Here are made-up elements, facts about them, and rows of numbers that follow some of those facts. Name the element behind each unnamed row.

There are 2 kinds of fact about the elements: σ, Ω.
σ: refers to; Ω: comes just before
Q107 | σ Q227, Q61, Q938, Q539, Q870
Q124 | σ Q276 | Ω Q735
Q133 | σ Q966, Q534
Q155 | Ω Q41
Q16 | σ Q110, Q315, Q532, Q70, Q555
Q198 | σ Q732, Q993 | Ω Q777
Q214 | Ω Q61
Q227 | Ω Q894
Q248 | σ Q67
Q249 | σ Q480, Q260, Q938 | Ω Q967
Q260 | Ω Q731
Q265 | Ω Q310
Q293 | σ Q31, Q70, Q865, Q870, Q917
Q310 | Ω Q249
Q314 | σ Q966, Q938, Q264
Q316 | σ Q506, Q273
Q32 | σ Q264
Q321 | Ω Q970
Q358 | σ Q59, Q777 | Ω Q227
Q359 | σ Q731, Q729, Q329
Q384 | σ Q455, Q560, Q441, Q788
Q406 | Ω Q551
Q41 | σ Q321, Q480, Q568, Q862
Q455 | Ω Q624
Q466 | Ω Q903
Q469 | Ω Q91
Q480 | Ω Q679
Q486 | Ω Q745
Q499 | σ Q310, Q91, Q539 | Ω Q732
Q51 | σ Q755
Q525 | σ Q264
Q527 | σ Q214, Q746, Q701, Q209 | Ω Q546
Q534 | Ω Q862
Q539 | Ω Q938
Q546 | Ω Q571
Q551 | Ω Q796
Q566 | σ Q214, Q892, Q745
Q571 | Ω Q59
Q581 | σ Q406
Q59 | Ω Q729
Q590 | σ Q155, Q826
Q614 | Ω Q469
Q624 | σ Q513, Q155, Q732, Q483 | Ω Q155
Q631 | Ω Q214
Q640 | σ Q486, Q534, Q669, Q726, Q876
Q668 | σ Q146, Q469
Q670 | σ Q310, Q209
Q676 | σ Q321, Q466
Q679 | Ω Q892
Q690 | σ Q534, Q955
Q701 | Ω Q124
Q731 | Ω Q876
Q732 | Ω Q455
Q735 | σ Q826, Q555
Q755 | Ω Q631
Q769 | σ Q31, Q551
Q787 | σ Q966, Q560, Q779, Q876
Q796 | Ω Q755
Q831 | σ Q889, Q896, Q276, Q631, Q592
Q843 | σ Q894, Q174, Q779, Q862
Q848 | Ω Q959
Q876 | Ω Q107
Q879 | σ Q509, Q260, Q327, Q329, Q955 | Ω Q527
Q892 | Ω Q555
Q903 | σ Q755, Q180, Q260, Q631, Q265, Q15
Q925 | σ Q614, Q513, Q892, Q327, Q298
Q938 | Ω Q879
Q942 | σ Q425, Q938, Q669
Q955 | Ω Q466
Q959 | σ Q896, Q91, Q892 | Ω Q198
Q967 | σ Q61
Q970 | σ Q506, Q745, Q865 | Ω Q298

Known rows:
Q959: [-19 -12  22  16   4  -8   6 -18  -6  -7  15  30  21  -3  -1  -9 -34   1
   5   3  16 -25   3   6   6   0  -3   5   3  -6   7 -15  21 -17   7  -8
 -15   1 -10]
Q310: [-16 -15  19  23   5 -13   5 -15   4 -10  21  22  26  10   4  -3 -32  -6
   6  -1   8 -20  14  12  14   8 -12   1  -6   9   4 -21  20 -16  11 -13
  -6  10  -8]
Q546: [ -7  -6   5  -5   1 -19   7 -40  -8 -16  10  29  24   0  13  15 -38   0
 -11  13   7 -10 -18  27  42   9  -6  17  16  -2   4 -29  18 -17   1  10
   0  -6  -5]
Q455: [ -1  -4   0  17  -1 -27   4 -27   8 -19  16  19  20   8  16  22  -1   8
 -17  16  -5 -17  10  10  21  19   0  13   5  12 -10 -26   4  -7   1 -10
  -7  11 -15]
Q755: [  2 -24  20   3  13 -12   3 -34   8  -5  10  32  26   7  16   1 -19  -1
 -16  22  -5 -17  11  13  29  19  10  22  12   4   8 -32  25 -19  13 -10
  -3   5  -7]
Q483: [-14 -15  14   8  16 -12  10 -14   5  -9   3  28   9  -6   8  19 -28   6
  -1   5  12 -19   9  22  20   8  -4   7   1  11 -16 -26  13 -20  22 -13
 -11   0  -9]
Q316: [-18   0  15  11  18 -19   9 -24  -1  -6  18  25  35  -2   0  -2 -31   2
  -6  -2  11 -15 -12  11  17  -1  -9   8   6  -8   0 -24  18 -26 -16   8
  -9  -2 -10]
Q889: [-16 -17  12   9  14 -14   5 -27   4  -6  12  24  24   9  11   0 -29   3
  -2   6   1 -18  20  12  23   7   1  14  -4   2   6 -22  26 -19  17 -16
  -6   9 -12]
Q831: [-19 -13  16   3  13 -13   6 -30  -6  -5  10  30  23  -3   5  -5 -30   8
  -5   8   9 -20   5   6  15  -1   7  16   7 -13  11 -19  27 -21   7  -8
 -13   2 -12]
Q669: [-14 -13   5  11  11 -19   2 -30   2 -16  15  19  24   6   8  16 -20   3
  -5   9   3 -16   9  14  23   8  -3  10   6  14   0 -24  15 -12   5 -13
  -7   9 -11]
Q425: [-15 -12   6  12  11 -18   2 -29   2 -15  16  19  24   7   8  15 -22   3
  -5   9   4 -15   9  14  23   8  -4  11   4  13   0 -24  15 -13   4 -12
  -6   8 -11]
Q769: [-19   1  13  11  16 -18  11 -24  -2  -9  16  25  31  -5   0   5 -30   4
  -6   0  12 -15 -14  15  16   1  -9   7   9  -4  -5 -26  13 -24 -16   7
 -10  -4 -10]
Q264: [-14 -13   4  11  11 -19   2 -30   1 -15  15  18  23   4   7  15 -21   3
  -6   8   3 -16   8  12  22   9  -3  11   6  13   0 -24  15 -12   2 -11
  -7   8 -11]
Q896: [-15 -16  13   9  15 -15   6 -26   5  -6  14  24  25   8  10   2 -29   2
  -2   5   2 -17  16  13  23   6   0  12  -3   3   3 -23  24 -20  14 -13
  -5   8 -12]
Q590: [-17  -7  15   5  16 -12  12 -16  -4  -8   3  33  10 -18   1  14 -30  10
  -5   3  20 -20  -9  18  12   0  -2   9  10  -3 -13 -23  12 -23   6  -2
 -17  -9  -8]
Q729: [ -2 -13  -8 -16  12 -16   6 -38 -33 -28 -28   7  38  -7  18  18 -43 -21
  -4  33 -31  -9  -1  16  23  -7   1  33  -5  15  -1 -10  19 -18  10 -19
   9   0 -15]
Q581: [ -7  12   7  11  20 -18 -13 -21 -35 -11  -5  26  10   2  25  -3 -34 -23
 -31 -37  26 -21  -5  17  10   9  12  12  24  16  44 -81 -30 -10  11   0
 -27   1 -67]
Q777: [ 21 -14  -9  16  23  23 -10 -41  42  -2  14  46  23  35   0  19 -34 -12
 -19  17 -14 -42 -15   8  63 -19  12  -6  17   3   6 -33   0 -17   5  -5
   0 -19 -18]
Q870: [-15  -9  11  14  15 -19   7 -23   6 -11  17  20  29   6   8  11 -26   1
  -3   1   3 -14   4  17  24   7 -10   7   0  10  -5 -28  14 -19   0  -5
  -5   5 -10]
Q532: [-14  -6  12  15  18 -18  11 -15   8 -10  13  22  23   0   6  18 -29   0
  -3  -2   9 -13  -1  24  22   8 -15   2   0  14 -17 -30   8 -22   2  -2
  -6   1  -8]

Rows to name:
No name comes twice in this set of rows, the named rows included.
[-17  -7  18  28   7 -16   8 -11   6 -11  24  21  29   7   1   4 -32  -7
   6  -5  11 -17   2  17  14   9 -21  -6  -4  16  -8 -25  10 -18   1  -5
  -5   6  -6] => Q551
[ -4  -1  18   6   5 -14  16  -9   2  -5  -3  40  -1 -18  10  14 -13  16
 -14  12  15 -25  -2  15   9   8   7  14   5 -16 -22 -22   8 -22  15  -4
 -21  -8 -12] => Q198
[-15 -18  21  19   6  -6   8  -4   4 -11   6  30   3  -7   3  15 -33  -1
   8   3  19 -24  13  21  10   9  -9  -1  -2  14 -15 -22  10 -15  31 -19
 -15   2  -4] => Q732
[ -2  -4  13  15   5 -20  10 -15  11  -7  10  28  16   5  17   9 -12   8
 -12   9  -2 -19  16  15  19  16   2  13  -7  -3 -13 -25  14 -19  16  -9
  -8   5 -15] => Q298
[ -2 -10  25   2  16 -15   8 -34   2  -1  13  37  35  -3   8  -7 -24  -1
 -18  16   2 -16 -13  10  22  12   5  20  18 -12   7 -33  23 -25 -12   9
  -6  -5  -6] => Q527
[  0  -7   2 -15   2 -23  -3 -53 -33 -27 -18  20  27   1  -9  22 -28   2
 -13  14   0 -17 -13  21  31   0  -2  20  24  -7  13 -12  21 -13 -20   8
   8  -4  -1] => Q41
[ -5   0  10  10   1 -22   9 -26  -1  -9  10  31  19  -2  11   4  -9  13
 -17  14   3 -21   0   4  13   9   8  18   6 -17  -2 -20  13 -16  -3  -3
 -14   2 -16] => Q249
[-18  -1  14  10  16 -18  10 -24  -2  -8  15  26  28  -5   0   5 -28   5
  -5   1  13 -17 -12  14  15   1  -7   7   8  -5  -4 -25  14 -24 -12   5
 -12  -3 -10] => Q293
[-19  -5  21  21   6 -14   8 -16  -4  -7  20  27  27  -3  -4  -7 -34  -2
   4  -3  16 -22  -7   9   6   0 -12   0   4  -5   2 -19  16 -19  -5  -1
 -13   0  -7] => Q970
[-16 -13  19  25   7 -14   6 -14   5  -9  21  23  27   8   2  -1 -33  -5
   7  -2   9 -19   9  14  14   9 -15  -2  -5  11  -2 -24  16 -16   8 -10
  -6   8  -7] => Q745
[ -6 -10   9  -5   5 -17  12 -27  -1 -14   2  33  13  -6  15  27 -39   1
  -7  11  12 -10 -14  37  42  14 -11  12  11   6 -14 -33  14 -21  17   7
  -1  -9  -1] => Q155
[ -7 -16   7  -6   2 -20   5 -40  -3 -13   9  28  25   7  19  10 -39   0
  -9  14   0 -10  -1  26  45  12  -2  20   9  -2   9 -27  27 -17  15   1
   3   0  -6] => Q631
[-17 -10   9   4   9 -15   4 -33  -7 -13  11  26  20  -6   3   7 -23   8
  -7  11  12 -20  -3   7  15   1   5  16  13  -4   5 -20  19 -15   0  -7
 -14   1 -11] => Q690

The same elements again, as new rows of numbers:
Known rows:
Q525: [-34  -7  27  14  -6  24  21  26 -32 -18  17 -18 -16   4  59  -7  17  -5
  30  -2  25  16  15  14   4  35  24  -5   5  40 -38   8   0]
Q896: [  9   4   2  -1   7  -5   4   3 -10  10   5   1   3  -8 -10  -1   3   1
   2  -8  -4  24  -6   0  11 -10   0  -9  -6  -6 -13  -3   6]
Q61: [ 12 -16 -40 -22 -20  13  22  51  22 -11   1   4   4 -30 -61  -6  29  28
 -28  -1   7  11 -15  49  37  16  20 -22  22  -1  21  18 -15]
Q384: [ -2   9   7  11   6  -4   4   5 -12   7   5   1  12   6  -7  -4   1 -10
  -4   7   4  -2  12   1   2   1   4   2   4  -2  -1   9  -1]
Q214: [ 12  -6 -21  -8 -25  16  23   5  21   6   8 -15   7 -36  -5  10   7  24
 -28  -7 -12  -9 -16  27  35   2  20 -19  30  14  17   5  -9]
Q551: [ -7  -2  17  -2  -1 -16  -1 -20  12  -8  13   5  -4  17   0  -3   4   2
  12   5   3   3  -4  -8  -5  -5  -7   5   5   1  -7 -14   3]
Q32: [-24 -16  25  13  14  21  17  36 -50 -11   7 -14 -26   5  40  -8  11   1
  36   6  23  28  29  33  -1  42  23 -18   4  27 -28  18   3]
Q273: [-13  -1  -9  -2  -5   5   2 -30  10  12   5   3  -8  12   7   0   0  16
  -1   3 -10  -3  -5  -9   8  -7  -6 -12   6   5   9   2  -1]
Q486: [-15   4  12  -7  14  -8 -14 -27 -15  -7 -10   9 -12  19  20  -1  -2 -18
   8  17   1   8  24  -9  -4 -13 -24  -2  -3  -5   9  -6   6]
Q967: [  8 -21  -6 -17 -25  -3   8  25  31  -5   8  -2   6 -12 -36   0  21  12
  -8  -2  16 -15 -21  12   0  11 -10   9   4  15 -10 -23  -3]
Q366: [  4  -2  -3   0   1  -5   8 -11   2 -19  36  -2   6   5 -15  -9  -5   4
   1  -9  -6  -4  -1   1  -1   6   1  14   1   2  -9  -3   2]
Q769: [ -8  -4  -2 -16   5   5   3  -8  18  19 -15   0 -16  -1   6   1  10  10
  -8  14  11   2   9 -12   2  -2  -8 -15  -1   8   9  19   1]
Q993: [ -6  -2   4  18   5  -3   4  23  17 -28  -4   9  13 -10  14   2  -5 -15
   0   1   3   2   7 -10   9  -1   6   3  -4   1   1  15  -5]
Q358: [ -9   6  22  15  10 -10  -8   1  -4  -4 -23   5 -11   5  20   7  -6 -24
   9   6   9  11  17 -13  -9 -12 -21   2 -11  -9   0   4  10]
Q746: [  7  -6   2   6  10 -12   9   7  -2 -23  19   1   7  -1  -6  -2   3   2
  -3  -3  -9  -3   1  13  -2  -1   2  16   4   0   2  -8   6]
Q755: [  9   8 -23 -17  -5   5 -11  -6  -7   9  11   0  -4  -2 -18 -10   5  17
  20 -15 -15  28 -26  16  -2   2  10  -4  -1 -18  -7 -17 -10]
Q966: [ -6  12   4   1  18   4  11  11 -22  16   8   7  12   3 -14  -7  14 -18
 -15   9  10  -3  21  12  -1  10   5   9  15   9   4  12  -2]
Q59: [  3  -6 -38 -12 -19  18  18  23  26   0  10  -2  12 -27 -21  -2   7  28
 -24  -8  -5  10 -25  36  44   6  36 -28  35   1  33  15 -24]
Q532: [ -1  -3  -5 -11   2  -3  -7  -5   9 -14   6   3  -3   8   0  -4  -6   8
   8   3  -7   7  -1  -4   5  -5  -1   2  -5  -5   3   1  -1]
Q843: [ -6   9   0  27  10  -4   1 -12 -42  38   4   2  -1  16 -28  -3  -2  -5
   3 -16  -5 -27   1  10   3   4  -2 -16  -4  -4  30  15   7]

Rows to name:
No name comes twice in this set of rows, the named rows included.
[-20 -10   0  -1  -4  36  10  23 -44  17  -4  -4 -14  10  23  -2  31  -8
   7   4  31 -18   7  25 -15  32  -4   8   4  42 -16  -5   6] => Q314
[-19 -10  13  -9 -10  20   8 -12 -32 -27  45 -19 -16  27  28  -8  -6  14
  40 -14   6  -3  -2  22   4  34  13   5  12  36 -31 -15   4] => Q264
[ -2   2 -40 -14 -43  31  19  29  49  -4  14  -4  28 -36 -16   9  14  22
 -38  -8   6   0 -38  23  53   9  52 -19  38   1  18  22 -41] => Q729

The same elements again, as new rows of numbers:
Some rows with their names:
Q870: [  8  -6  -1   3   2   1 -13  -3   1  -4   0  -3  -3 -12   8]
Q670: [-12  17  -1 -15 -12 -13   6   7   0  -8  -3   0  -4  -9   3]
Q16: [ -5   2  -4  -1   7 -10   7  -8 -12  -2  -7   9  -2  -7  14]
Q788: [ -3   1  -4   8   7   2 -17  22   3  13   2 -17   3   7   0]
Q668: [ 14   9 -13   4 -41   7  34   5  -3   2 -22  -8 -19  -3  17]
Q146: [ 28  -8  -8  14 -40  21  16   3   0   2 -20 -15 -19  -8  14]
Q796: [-5 -1  5 -3 -2 -3  1  4  3  3  7 14 -5  5  3]
Q546: [ 1  2 -3  0  0 -5  4 -3 -2 -3 -6 -3  1 -1 -5]
Q276: [  2   0  12  -5 -12   9  -2  -2   4  -2   7  -2   2  -3  -9]
Q831: [-12  17   6 -14 -13  -4  16   0   1  -3   3   3   2   3  -7]
Q787: [-11  16  -7  -4   3 -10  10  11   5   8  -1  -3   3  11   4]
Q779: [ 7 -4 -2  9  5  4 -7  3 12  9  5 -8  2  7  1]
Q701: [ -8  -9  20 -10 -18   0 -19  14  10  -2  28  31 -18  -7  12]
Q534: [ -7 -10  15   1  -8   7  -8  16  15  14  32  28 -11  16   9]
Q862: [ 25  -3 -14  20  15  -3   1 -18   6  -2 -28 -38  14  -2 -14]
Q690: [-11  14  -2  -8  -3  -7  14   7   1   6  -1   1   4   9  -1]
Q455: [ -5  -3  -1   9   5   0 -17  23   4  14   6  -9   0  12  -1]
Q466: [ 22 -12  -2  16   7   4   4 -19  24   5   5   3   3  10   2]
Q480: [  1 -14  14   2  -8   8  -5   4  21  13  32  33 -10  16  10]
Q865: [  9  -7   1   1  -1  -2 -16  -4   2  -8  -3  -4  -6 -18  10]

Name these rows:
No name comes twice in this set of rows, the named rows included.
[  7  -2   6   2  -7   6  -1  -8   1  -5  -8 -13   4  -3 -17] => Q631
[ 11  -1  -2   3   0  -6 -12  -7  -7 -13 -23 -27   2 -20 -11] => Q214
[  7   8  -9   1   4  -8  22 -13  19   6   4   8   6  14   8] => Q676
[ 18 -14 -11  19  21   0  -4 -24 -26  -8 -36 -31   8 -18  -7] => Q555
[ -3 -10  16   2  -6  14  -1   1   0   8  13   9  -1  12  -9] => Q731
[ -6 -11  25  -8 -19  13  -4   6  15   8  35  34  -9  13   1] => Q265
[ -3  20 -12  33   2  32 -24  53 -11 -42  60  74 -18  15   1] => Q406
[ -6 -11  20  -1 -10   9  -6  12  10  12  31  32 -10  15   5] => Q955
[ -2  10  -8  -6   1 -18   3  -4  -1  -8  -8   5  -6 -14  17] => Q769
[-11  15   5 -14 -13  -3  20  -1   3   0   4   5   5   7  -7] => Q51
[-12  -3  13  -8  -9   3   0  11   8   7  28  38 -13  11  12] => Q848
[  3  -2   8  -3 -10   7  -5  -1   3  -3   5  -2   1  -4  -6] => Q896
[12 -6 -2 11  4  5 -5 -2 15  8  5 -5  4  8  3] => Q174
[  1  17  -8  -3  -1 -11  21 -13  -8  -8 -30 -30  13  -2 -22] => Q903

